The symbols move the elements like this.
JD γ DJ
JD ε TB
JD ξ GG
JD θ PB
JD η FR
JD π LC
SN γ MZ
SN ε HB
SN ξ MB
SN θ LH
SN η LC
SN π FR
PB γ CT
PB ε ZH
PB ξ HZ
PB θ JD
PB η ZL
PB π FS
MD γ QN
MD ε SF
MD ξ PM
MD θ LD
MD η TD
MD π NC
BC γ SJ
BC ε ZL
BC θ LM
BC η ZH
BC π QG
PM γ QG
PM ε GS
PM ξ MD
PM θ ZN
PM η QT
PM π SJ
QT γ LF
QT ε LJ
QT ξ TD
QT θ RG
QT η PM
QT π JR
FR γ ZP
FR ε LM
FR ξ RN
FR θ ZL
FR η JD
FR π SN
DJ γ JD
DJ ε PG
DJ ξ RH
DJ θ CT
DJ η ZP
DJ π JH
QB γ JC
QB ε GG
QB ξ TB
QB θ GJ
QB η SC
QB π JN
LD γ NB
LD ε QM
LD ξ ZN
LD θ MD
LD η CN
LD π LB
MQ γ TD
MQ ε NQ
MQ ξ LF
MQ θ JN
MQ η QN
MQ π GJ
ZC γ LT
ZC ε JN
ZC ξ LC
ZC θ NQ
ZC η MB
ZC π GG
NB γ LD
NB ε MB
NB ξ HB
NB θ QN
NB η JN
NB π SC
JC γ QB
JC ε RH
JC ξ PG
JC θ ZQ
JC η LB
JC π CN
SJ γ BC
SJ ε NF
SJ ξ NC
SJ θ RD
SJ η JR
SJ π PM
LF γ QT
LF ε FS
LF ξ MQ
LF θ FP
LF η QG
LF π ZH
TD γ MQ
TD ε MR
TD ξ QT
TD θ CN
TD η MD
TD π ZQ
FS γ LJ
FS ε LF
FS ξ NQ
FS θ LC
FS η LH
FS π PB
GS γ LH
GS ε PM
GS ξ SF
GS θ MZ
GS η LJ
GS π NF
LJ γ FS
LJ ε QT
LJ ξ MR
LJ θ JH
LJ η GS
LJ π CT
HB γ ZN
HB ε SN
HB ξ NB
HB θ QG
HB η FP
HB π LM
ZL γ NF
ZL ε BC
ZL ξ TJ
ZL θ FR
ZL η PB
ZL π LH
MZ γ SN
MZ ε ZN
MZ ξ QM
MZ θ GS
MZ η JH
MZ π ZP
NQ γ MR
NQ ε MQ
NQ ξ FS
NQ θ ZC
NQ η JQ
NQ π HZ
ZQ γ GJ
ZQ ε NL
ZQ ξ JR
ZQ θ JC
ZQ η NC
ZQ π TD
JN γ CN
JN ε ZC
JN ξ FP
JN θ MQ
JN η NB
JN π QB
LT γ ZC
LT ε CN
LT ξ JH
LT θ MR
LT η QM
LT π RH
RN γ QD
RN ε SC
RN ξ FR
RN θ TJ
RN η GG
RN π MB
TJ γ DL
TJ ξ ZL
TJ θ RN
TJ η HZ
TJ π JQ
ZN γ HB
ZN ε MZ
ZN ξ LD
ZN θ PM
ZN η RG
ZN π RD
DL γ TJ
DL ε NC
DL ξ NF
DL θ QD
DL η NL
DL π SF
LB γ SC
LB ε QD
LB ξ RD
LB θ NC
LB η JC
LB π LD
MR γ NQ
MR ε TD
MR ξ LJ
MR θ LT
MR η SF
MR π NL
RH γ GG
RH ε JC
RH ξ DJ
RH θ NL
RH η QD
RH π LT
LH γ GS
LH ε QG
LH ξ JQ
LH θ SN
LH η FS
LH π ZL
NC ε DL
NC ξ SJ
NC θ LB
NC η ZQ
NC π MD
SF γ JQ
SF ε MD
SF ξ GS
SF θ QM
SF η MR
SF π DL
QN γ MD
QN ε JQ
QN ξ QG
QN θ NB
QN η MQ
TB γ PG
TB ε JD
TB ξ QB
TB θ ZH
TB η LM
TB π FP
GJ γ ZQ
GJ ε HZ
GJ ξ ZH
GJ θ QB
GJ π MQ
CT γ PB
CT ε JR
CT ξ NL
CT θ DJ
CT η NF
CT π LJ
SC γ LB
SC ε RN
SC ξ LM
SC η QB
SC π NB
NL γ HZ
NL ε ZQ
NL ξ CT
NL θ RH
NL η DL
NL π MR
MB γ QM
MB ε NB
MB ξ SN
MB θ JQ
MB η ZC
MB π RN
NF γ ZL
NF ε SJ
NF ξ DL
NF θ ZP
NF η CT
NF π GS
QG γ PM
QG ε LH
QG ξ QN
QG θ HB
QG η LF
QG π BC
QM γ MB
QM ε LD
QM ξ MZ
QM θ SF
QM η LT
QM π QD
JQ γ SF
JQ ε QN
JQ ξ LH
JQ θ MB
JQ η NQ
JQ π TJ
PG γ TB
PG ε DJ
PG ξ JC
PG θ JR
PG η RD
PG π RG
LM γ RD
LM ε FR
LM ξ SC
LM θ BC
LM η TB
LM π HB
JR γ ZH
JR ε CT
JR ξ ZQ
JR θ PG
JR η SJ
JR π QT
ZH γ JR
ZH ε PB
ZH ξ GJ
ZH θ TB
ZH η BC
ZH π LF
ZP γ FR
ZP ε RD
ZP ξ QD
ZP θ NF
ZP η DJ
ZP π MZ
CN γ JN
CN ε LT
CN ξ RG
CN θ TD
CN η LD
CN π JC
GG γ RH
GG ε QB
GG ξ JD
GG θ HZ
GG η RN
GG π ZC
JH γ LC
JH ε RG
JH ξ LT
JH θ LJ
JH η MZ
JH π DJ
RG γ FP
RG ε JH
RG ξ CN
RG θ QT
RG η ZN
RG π PG
FP γ RG
FP ε LC
FP ξ JN
FP θ LF
FP η HB
FP π TB
HZ γ NL
HZ ε GJ
HZ ξ PB
HZ θ GG
HZ η TJ
HZ π NQ
QD γ RN
QD ε LB
QD ξ ZP
QD θ DL
QD η RH
QD π QM
LC γ JH
LC ε FP
LC ξ ZC
LC θ FS
LC η SN
LC π JD
RD γ LM
RD ε ZP
RD ξ LB
RD θ SJ
RD η PG
RD π ZN

The rows follow the links: the fewer symbols apart two elements are, the more alike their rows tend to be.

Each row is also shifted at random along 9 hidden directions that mean nothing.

Some elements, each with a row of numbers:
LF -> -5,-1,-9,3,16,0,1,-4,-4,1,17,-16,-11,-26,11,12,2,34,-16,8,4,13,14,-26,-4,-23,2,26,-28,32,-31,25,13,1,2,-18,-24,3,22,17,-10,-22,-5,-16,-15,4,8,-17,-18,-4,7,6,-19
RG -> 49,-11,-18,-6,-6,16,4,24,-12,-2,17,16,-4,3,-1,8,-12,10,-7,-3,-3,-40,10,0,2,-5,-13,8,-15,-8,-9,22,16,3,2,-20,-24,-4,-5,25,-7,-5,-5,-26,-5,-3,4,3,1,1,-6,-14,-10
JQ -> 69,3,24,6,0,14,-12,0,-17,-6,8,1,-2,-1,10,10,6,9,33,-1,15,-9,-21,-16,-4,24,-11,17,0,-29,16,-26,-5,0,-14,12,-3,-1,-5,-19,3,25,-12,-15,33,-10,9,18,-7,-13,2,13,3
SN -> 1,24,2,14,16,-12,-2,-2,7,8,-7,-5,30,-7,17,19,5,-16,3,-18,7,-11,-15,-3,-24,-3,-6,0,-11,-29,12,-15,-14,19,-8,20,18,2,16,-9,-2,1,-4,3,2,1,13,4,11,5,-16,-2,16
ZC -> -11,3,-17,-9,15,-6,5,11,-15,-6,-10,14,4,-8,-32,0,-3,-18,7,-11,-5,-12,-11,10,2,-2,-15,-1,2,-20,8,-3,-5,-1,0,9,15,-23,-5,25,-3,-1,-2,-11,-14,7,6,2,20,-15,-16,-19,9
MQ -> -7,-5,-5,-13,9,-1,-7,-11,2,3,25,0,7,-14,22,17,-3,-2,-5,4,21,25,-8,-20,-16,4,-1,7,-9,-3,7,9,19,14,0,17,-10,2,20,-4,-1,9,-18,7,-2,4,7,-4,-2,-10,0,7,5
SC -> 2,-3,13,9,-13,17,1,11,8,0,8,-11,-6,-15,15,9,3,1,-3,-1,14,7,11,4,5,-4,9,-4,-1,-1,-10,-8,-13,-1,-20,20,-11,34,19,-3,-3,-16,-2,1,1,11,5,-6,-8,3,2,12,-4
ZL -> -23,21,6,1,2,1,-14,2,5,-2,-14,3,5,14,-36,-9,15,9,26,-9,-16,-34,-18,0,-8,-20,-17,2,-8,-38,15,-17,-1,-6,-1,7,13,-27,-15,28,-2,6,30,-10,-9,-5,-4,23,10,-2,1,-5,18
MR -> -26,2,-9,-1,-4,-8,-1,-14,-12,13,-13,-6,-1,-1,-1,4,-10,19,17,-18,13,10,-25,-2,27,-5,20,9,-4,-15,12,5,1,-1,9,-5,9,-8,-9,-19,10,2,0,-11,37,-7,14,1,9,-20,16,-12,-4
FP -> 36,-6,-21,-2,0,4,4,7,-3,9,17,-6,2,-14,22,26,-7,14,-18,-1,28,12,14,-12,-4,0,9,4,-15,-6,3,9,13,5,-5,4,-9,5,16,-8,3,-14,-6,-21,11,1,8,6,4,-10,-15,11,-12
JN -> 10,4,-28,-8,7,13,27,25,-12,-12,18,3,-12,-16,-31,9,19,3,5,25,-10,-11,20,17,-17,36,-21,19,-17,6,-20,-9,-1,-11,-3,-5,-1,-14,-17,-13,9,26,-16,-7,29,5,-5,9,7,4,-17,-9,-7
LD -> 24,9,4,19,3,-11,7,-1,4,-6,12,-1,-14,-14,-7,4,1,-3,0,18,17,22,15,6,-15,-21,-7,24,-24,-13,-31,1,-14,11,-24,19,-12,24,-8,40,-3,3,-22,13,-5,18,3,0,5,19,-1,-26,-16
PG -> -14,-18,-14,-7,-15,-8,-4,3,23,9,-4,4,9,8,22,0,-16,-13,-19,-5,18,16,13,3,12,5,25,-31,13,-12,20,12,13,3,4,7,-4,14,9,-13,15,-10,4,7,-4,0,-5,1,2,6,1,5,-2
MZ -> 40,-7,9,3,14,-10,8,-7,4,-6,-5,-6,7,3,1,-21,4,-32,-16,17,-18,15,6,6,-23,19,-5,-10,-5,11,-17,-14,-10,21,23,22,11,-1,-5,-11,-5,21,-8,26,-9,8,-13,-6,7,15,-8,-13,-3
QN -> 14,-9,16,5,-16,32,4,7,-26,-32,-11,-1,-7,19,-2,2,-7,20,6,4,-3,1,15,-23,14,16,-12,7,28,51,-1,-8,-7,-9,-11,-31,-4,5,2,-3,-7,0,-3,-18,-6,-5,-11,-17,-18,-4,-4,22,-7
JD -> -20,4,-30,0,-4,-3,-5,16,-13,7,-6,2,3,-4,-1,1,-6,4,-9,-17,-10,-27,7,21,0,-33,-11,-3,-11,9,1,9,-5,-14,3,-15,0,-14,14,34,-21,-37,28,-24,-35,0,16,0,0,-3,-12,5,-9
DL -> 13,-14,18,-2,-20,7,-25,3,-24,-17,-8,15,-6,22,-4,-14,-12,-4,13,1,-20,-31,-7,4,9,-25,-12,-2,6,15,0,-12,-7,-11,0,-13,-11,-13,4,41,-23,-16,7,-3,-34,-9,5,-10,-24,-8,1,10,-8
QM -> 0,1,8,5,1,-3,1,8,-21,-1,-2,11,0,11,-16,-4,-9,-19,14,4,-10,-24,-5,10,0,-2,-8,-1,-14,-24,-5,-23,-21,-1,1,16,0,-2,-8,17,-18,9,-9,-3,-1,6,10,2,7,-3,-3,-17,-7
GJ -> -14,-7,-9,-18,-1,-4,2,-16,12,-12,6,-12,-14,-15,3,-14,0,2,-15,33,1,71,17,-7,-5,11,2,-13,10,41,-11,4,15,-10,1,19,3,-3,11,-4,8,2,4,20,-10,19,-14,-10,-8,-3,6,10,-1
ZQ -> -2,-14,-2,-7,-7,-5,-6,-12,2,2,8,10,-8,-11,-2,-1,6,11,-10,3,7,24,5,-3,10,-8,3,9,14,21,9,26,19,-10,-9,-20,-2,5,-6,4,17,-7,-13,6,1,-10,-8,-4,-13,-3,14,13,-8
JC -> -24,-18,-12,5,-17,13,1,19,4,15,16,3,-1,2,29,15,-8,5,-7,-24,3,-23,-4,23,18,-12,16,-15,1,-1,2,25,4,-1,-8,-13,-17,33,12,-5,-11,-25,-3,-4,6,-8,14,-6,-11,3,6,1,-1

From each start, follow one symbol. Which element do you reach?
Answers are names.
-13,-15,-2,-2,5,-1,1,1,30,7,11,-15,8,-7,33,10,1,-9,-29,-11,15,15,14,-2,4,3,24,-29,15,7,10,19,7,7,7,4,-6,24,26,-23,10,-25,0,13,-4,8,0,-17,-5,2,1,14,9
ε
JD
-16,-2,0,-6,13,-9,-6,-4,5,-1,-3,-6,2,-20,-8,-11,10,18,-9,-4,-21,-10,-1,-4,9,-21,2,4,3,30,-9,22,5,-10,10,-30,-7,-16,10,14,-6,-21,15,-5,-13,-2,1,-16,-4,-8,13,5,5
γ
CT
30,12,-2,3,-26,24,-7,2,11,-4,10,-17,-6,26,-15,10,7,34,36,11,12,-13,-12,-11,0,0,2,-2,-11,-51,8,-15,7,-16,-13,21,-14,1,-6,3,-5,12,28,-21,21,6,-7,34,3,-5,4,10,5
γ
SJ
-20,-2,-4,0,4,-4,-10,-4,-2,11,5,1,7,2,15,7,-15,25,-6,-19,23,-4,-8,-19,5,-18,8,20,-9,0,6,25,13,9,-7,-23,-7,-2,4,4,4,-12,-6,-16,6,-9,12,-6,-10,-1,6,0,-5
η
PM
57,-8,0,2,-21,2,-2,-2,4,21,-3,-20,-9,22,17,-1,-1,-1,5,18,-6,-1,6,19,17,10,23,-16,-8,-20,-4,-17,-7,-18,20,13,-11,18,-7,-24,-4,-9,4,-2,22,-11,0,25,-5,2,15,3,-24
γ
FR
-28,-7,-9,-5,5,-17,-10,-12,20,18,23,-3,-3,-26,14,18,2,-15,-22,-7,24,33,4,6,-3,-24,23,-19,-6,-19,-6,18,9,5,-6,27,-12,21,23,10,-2,-22,-3,9,-18,13,17,-4,-3,-3,3,-1,3
θ
GJ
18,-4,-8,-9,6,-9,4,-13,0,11,-4,-16,-3,3,9,-9,-8,13,-9,12,2,11,-15,-16,12,-7,21,1,-16,-3,-13,9,9,-5,17,4,-5,-8,1,-9,-1,5,0,2,10,0,7,-10,6,-14,19,-14,-6
γ
FS
-6,-12,-13,-6,12,-1,2,0,-9,15,4,14,-5,-14,4,-18,9,-30,-10,11,-26,-10,0,26,-7,2,0,-11,4,29,-7,1,1,-7,17,-10,8,-6,-2,-9,1,-2,-8,24,-6,-9,-2,-3,-7,4,-2,0,-12
γ
GG
40,-16,-7,-8,0,0,1,12,-15,16,-13,6,-4,4,-13,6,-10,9,-9,-6,-11,-36,9,11,29,-13,12,5,-5,2,-7,12,1,-10,23,-46,-8,-12,-19,5,-6,-19,-10,-33,6,-16,2,-3,4,-17,2,-11,-23
ξ
LT
0,13,-8,7,-27,5,-12,-8,1,-6,-1,-5,6,23,19,-3,-5,23,4,6,14,6,1,-11,-18,-6,-9,7,4,12,13,-1,16,3,-20,4,2,4,14,7,-5,-1,22,1,-17,-2,-7,15,-20,13,-1,15,-9
γ
BC
2,13,-18,2,6,-1,7,5,1,10,3,-9,-14,-28,-16,-1,23,6,4,1,-9,2,2,25,10,-2,-2,0,-7,6,-13,5,-5,-19,-3,-11,1,-3,4,-2,1,-9,0,-1,8,4,8,3,6,-2,9,-3,-2
π
ZC
15,-16,14,1,-5,21,8,13,-14,-20,-12,9,-11,8,-32,5,-4,-8,-4,6,-6,-1,24,-4,22,10,-10,-6,23,10,1,-14,-15,-9,10,-11,1,5,-14,21,-6,-8,-10,-23,-9,-2,-14,-5,-2,-2,-19,6,-13
η
JN
-11,-2,27,11,13,-8,-7,-15,24,4,9,-4,8,7,5,5,1,4,-11,-11,10,-8,-10,-19,-4,-23,10,14,-11,-21,-11,16,1,28,5,-3,-19,14,-8,17,0,2,-21,0,1,-7,4,-7,-4,10,12,-9,13
ξ
MD
-3,-14,1,8,-16,8,-4,1,19,5,15,-4,-1,22,16,1,0,-16,-11,17,-9,-14,9,9,-16,-5,6,-32,-18,-21,-24,-6,3,10,17,35,-31,25,9,14,-20,-2,-1,9,-28,9,-4,6,-2,17,-1,-13,-9
ξ
LB
10,14,18,11,24,-32,7,-22,2,3,-15,-5,2,-5,-2,-23,15,-14,-1,28,-11,21,-1,-4,-23,23,-5,23,-9,17,-5,-18,-7,9,15,6,13,-17,-18,-24,19,37,-12,31,18,-11,-16,4,2,13,4,-2,-9
γ
LH
